Below are the code and all the weights of a small trained network. Each question names an input and a class and asks about switching units off, where a switched-off unit gives its printed mean instead of its output.

import numpy as np


def w(rows, s, z=0):
    codes = np.array(rows[::2]) - 128.0
    scale = np.full(codes.shape[1], s)
    scale[-1] = z or s
    return codes * scale


def f(y):
    return np.maximum(y, 0)


def log_softmax(a):
    a = a - a.max(-1, keepdims=True)
    return a - np.log(np.exp(a).sum(-1, keepdims=True))


def net(x, mask):
    res = np.array(x, float).reshape(1, 6) / 4 @ E
    y = f(res @ A[0][:, :-1].T + A[0][:, -1])
    res = res + np.where(mask, y, B[0][:, -1]) @ B[0][:, :-1]
    return log_softmax(res[-1] @ U[:, :-1].T + U[:, -1])


A, B = {}, {}
E = w([
[120,130,123],'x0',
[140,123,139],'x1',
[132,127,131],'x2',
[125,129,124],'x3',
[126,237,184],'x4',
[213,176,1],'x5',
],0.01)
A[0] = w([
[104,9,111,108],'neuron 0',
[87,121,179,102],'neuron 1',
[93,118,194,55],'neuron 2',
[42,103,236,95],'neuron 3',
[132,176,170,134],'neuron 4',
[104,228,173,126],'neuron 5',
[166,198,75,106],'neuron 6',
[119,28,118,111],'neuron 7',
[134,168,174,4],'neuron 8',
[77,112,187,77],'neuron 9',
[122,196,182,134],'neuron 10',
[73,232,174,120],'neuron 11',
[80,119,165,88],'neuron 12',
[45,40,42,202],'neuron 13',
[26,99,188,98],'neuron 14',
],0.013,0.0033)
B[0] = w([
[49,97,250,223],'neuron 0',
[133,115,96,185],'neuron 1',
[143,121,72,188],'neuron 2',
[255,142,57,254],'neuron 3',
[70,139,194,170],'neuron 4',
[45,154,227,200],'neuron 5',
[152,222,67,209],'neuron 6',
[66,89,194,206],'neuron 7',
[85,91,146,153],'neuron 8',
[198,132,65,195],'neuron 9',
[75,128,187,186],'neuron 10',
[31,152,205,204],'neuron 11',
[160,95,56,177],'neuron 12',
[63,122,123,232],'neuron 13',
[176,111,54,228],'neuron 14',
],0.0094,0.012)
U = w([
[78,109,253,250],'0',
[195,160,98,6],'1',
],0.011,0.0012)

Each question gives the input, the list of numbers given to net, and the class t.
The units are the neurons (one row each of A and B). Each row of codes is followed by its name. A weight is (code - 128) times the scale printed after its matrix; where a second scale follows, it is the last column's (A, B and U).
mask holds one flag per neuron, in row order. A switched-off neuron (its flag False) gives its mean, the last column of its row in B, instead of its output. The means were averaged over made-up inputs and are rounded, as every weight is.
A unit's drop is (log p(t) with every unit on - log p(t) with that unit switched off) / (log p(t) with every unit on - log p(t) with every unit switched off).
The circuit of an input: a set's keep is (log p(t) with only the set's units on - log p(t) with every unit switched off) / (log p(t) with every unit on - log p(t) with every unit switched off). Starting from the 12 units with the biggest drops (on a tie, the unit counted first), units are removed one at a time, each time the one whose removal leaves the highest keep (on an exact tie, the one counted first), for as long as the keep stays at least 0.8.
units of the circuit, in order: the units of the circuit, biggest drop first
k most important neurons: the k neurons with the biggest drops, biggest first
drop of u: that unit's drop, to one decimal
input [4,1,-1,5,5,4], class 0: units of the circuit, in order	neuron 3
input [-4,8,-4,7,3,-4], class 1: 2 most important neurons	neuron 3; neuron 0
input [4,3,-6,3,2,-3], class 1: 3 most important neurons	neuron 0; neuron 3; neuron 7
input [6,-6,-3,-8,4,4], class 0: 2 most important neurons	neuron 3; neuron 14
input [3,5,7,6,6,6], class 0: 3 most important neurons	neuron 3; neuron 5; neuron 14
input [-4,-5,7,-6,1,-2], class 1: 2 most important neurons	neuron 0; neuron 7
input [0,1,1,-8,7,7], class 0: 2 most important neurons	neuron 3; neuron 5
input [6,7,5,5,4,-6], class 1: drop of neuron 3	0.6
input [4,3,2,1,5,-7], class 1: drop of neuron 3	0.8
input [5,-8,1,0,4,-7], class 1: drop of neuron 3	0.5
